After every row comes roughly how far along a hidden order it lies, from 0 to 9.
[ -8.7   0.8   0.5 -22.7  12.7   8.0  11.2   1.4  11.9  -0.3   7.9 -11.6
 -37.6  -8.9   8.0   3.7  11.6  18.8  25.2  19.3  -9.3   4.1 -23.6   7.3
   5.6 -12.3  -5.1  -2.7 -65.6  -7.9]
9
[ -6.6  10.8   1.2  19.9 -12.9  -3.0 -14.9  -1.8  23.5   1.8  -3.5   8.6
  13.4  21.3  -2.0 -12.4   8.8  -5.5  20.5 -19.2   3.7   4.7 -10.0  -3.6
   1.7  14.1  -7.2 -10.6  -3.2  12.0]
0
[-12.8   4.5   3.1  -9.2  10.7   4.3   5.1   0.8  30.5  -0.7   9.7  -9.1
 -35.7   0.6   3.2   2.0  16.0  14.2  25.2  11.4  -8.7   5.3 -23.6   4.7
   5.7  -0.1  -5.2  -7.0 -66.4  -5.0]
6
[ -8.5   6.8   1.5  -8.0   7.1  10.6  -0.3   0.6  34.2  -0.1   5.7  -6.4
 -13.9   8.9  -2.8  -0.8  17.2  11.2  26.2   5.5  -6.6   7.0 -14.3   2.7
   3.0   0.0  -4.9  -8.7 -69.6  -1.9]
4
[ -5.6   4.6   0.6  -9.4  12.2  17.6  -7.5   1.1   7.8  -0.3   3.3  -2.2
   7.4  10.5  -5.2  -1.8  17.1  10.4  23.0   5.8  -5.3  10.2 -12.5   4.8
  -0.5  -3.9  -3.6  -1.4 -72.2  -1.8]
3
[-11.6   8.4   3.5   0.8  -1.5  -2.4   6.0  -0.5  49.0   0.5   6.7  -6.6
 -30.0   1.4   5.0  -1.0  11.2   9.3  27.8   3.7  -6.7   2.9 -24.2   2.3
   6.5   3.3  -6.9 -13.9 -30.5   0.2]
6
[-11.1   8.0   3.7   3.5  -5.4  -7.7   1.5  -0.7  56.5   0.2   1.3  -5.0
 -23.5   4.9   2.6  -2.9   9.5   7.0  27.9   2.9  -5.0   4.0 -18.0  -0.8
   6.4   6.5  -7.6 -14.8 -22.3   2.5]
5
[-12.0   8.1   1.7  -1.9   2.3   7.2  -1.3   0.2  35.1   0.8   4.3  -4.4
 -11.9   8.6  -0.9  -2.1  12.8   9.8  18.7   3.8  -4.8   5.7 -17.0   2.9
   2.9   2.7  -6.7  -9.8 -40.9  -0.3]
4
[ -9.1   7.7   0.9  -3.4   2.1   8.1  -2.5  -0.1  38.6   0.6   5.3  -5.0
  -7.5  10.7  -1.3  -2.8  13.1   7.9  25.9   4.1  -5.6   7.3 -15.9   2.3
   4.4   2.2  -5.5 -10.7 -53.9   0.8]
4
[ -6.9   2.5   1.6 -14.8   0.0  -4.5  12.5   0.6  27.9  -0.3   7.0  -6.4
 -35.3  -7.7   5.8   1.5   3.3  12.7  25.1  10.9  -8.1   3.6 -17.3   1.7
   7.5  -8.5  -8.4  -9.4 -45.9  -3.5]
9
[ -4.6   6.5  -0.4  -5.4   4.3  12.1  -5.2   0.5  15.0   0.6   1.6  -3.4
   1.1  12.1  -3.9  -3.3  13.3  10.6  20.5   3.1  -5.0   9.5 -12.8   2.1
   1.8  -2.3  -3.6  -5.4 -43.1  -0.8]
3
[-11.0   2.5   1.9  -4.3  -1.4  -3.2   8.1   0.1  29.6   0.6   6.2  -9.3
 -26.4  -5.8   6.0   2.8   3.1  12.2  23.0   8.5  -4.3   0.7 -18.2   2.7
   5.4  -5.2  -5.3 -10.1 -24.4  -3.3]
8
[-11.2   7.3   3.5   0.4   0.0  -3.0   6.7  -0.1  48.8  -0.1   7.9  -7.2
 -27.3   0.8   2.6   1.0  10.8  10.7  36.2   3.8  -6.2   3.1 -21.3   0.5
   5.9   3.3  -4.8 -13.7 -34.0  -0.6]
6
[ -9.5   5.2   1.5 -14.6   3.4   0.9  12.9   0.5  29.4   0.1  10.3  -8.9
 -35.2  -5.8   8.1   3.3   9.6  13.9  29.9  13.5  -8.2   3.8 -20.0   4.5
   7.0  -7.2  -7.8  -8.2 -42.2  -2.9]
9
[ -7.9   8.1   2.7   3.8  -8.6  -6.2   0.5  -0.6  49.2   0.9   3.6  -2.7
 -10.7  11.3  -0.1  -5.6   6.5   6.6  30.0  -1.5  -3.0   4.3 -16.8  -1.4
   5.6   6.7  -7.9 -15.1 -36.1   4.5]
4
[-11.4   6.3   2.5  -9.8   5.8   2.8   9.9   0.4  40.9  -0.5   9.8  -8.2
 -36.1   0.0   6.0   2.6  14.1  15.5  30.6  12.7  -9.2   5.3 -25.5   5.2
   6.7  -1.3  -7.9  -9.2 -67.2  -2.5]
7
[ -7.5  10.7   0.6   4.0   4.2  10.2 -12.3  -0.3   9.0   0.5   2.4   4.2
   1.3  20.5  -3.6  -6.4  15.8   1.1  23.0  -6.7   0.8   8.5  -9.6   1.2
   1.1   4.6  -4.6  -2.3 -41.5   5.2]
1
[ -9.6  14.9   2.2   7.2  11.4  17.5 -16.3  -0.3   7.5   0.0   2.2   5.9
   9.1  22.7  -4.0  -5.2  22.9   3.2  20.5  -8.7   0.2   9.3 -11.5   2.8
   0.1   9.5  -3.0  -0.7 -66.5   4.3]
0
[ -6.4  12.0   0.2   2.0   4.3  11.0 -11.0   0.1   2.2   0.4   0.5   1.6
  12.2  16.2  -6.0  -4.7  11.8   2.0  17.1  -6.4   0.2   6.8  -6.4   2.3
  -0.1  -1.0  -3.3  -1.9 -44.0   2.8]
2
[ -7.2   6.6   3.4  -0.2  -1.3  -2.8   6.4  -0.1  50.6  -0.1   6.8  -7.4
 -25.1   0.8   3.7  -0.2  17.1   9.7  27.7   4.8  -6.5   2.5 -21.2   1.3
   6.3   3.5  -7.1 -12.1 -43.4  -0.8]
6
[ -9.8   7.6   2.6  -7.2   9.3  10.3   0.7   0.6  40.8  -0.2   7.4  -5.9
 -18.4   8.8  -1.7  -0.9  16.4  14.0  28.8   9.8  -7.9   7.2 -21.1   3.1
   4.3   1.8  -5.5  -8.5 -72.8  -2.5]
4
[ -5.5   8.8  -0.5  -1.1   1.5  10.5  -7.4   0.1  13.7   1.1   0.8  -0.9
   3.8  13.7  -2.8  -3.9  14.6   7.9  28.3  -2.4  -2.0   7.1  -9.3   2.4
   1.1   0.2  -4.0  -4.8 -40.3   2.9]
3
[ -3.6   9.2   0.6   5.6  -8.5   3.9  -9.6  -0.8  19.4   1.3  -2.1   2.1
   6.7  14.9  -1.6  -8.1  11.0   2.9  25.2  -7.7   1.7   6.5  -8.2  -0.4
   1.6   3.0  -7.1 -10.9 -26.7   7.4]
3
[-11.1   8.2   3.5  10.9  -6.9  -5.7   3.7  -0.9  56.6   0.5   6.3  -5.2
 -18.3   6.5   2.9  -3.9   8.9   6.5  30.7   0.2  -4.1   2.9 -21.2  -0.5
   6.8   8.6  -8.8 -17.2 -10.7   2.9]
5
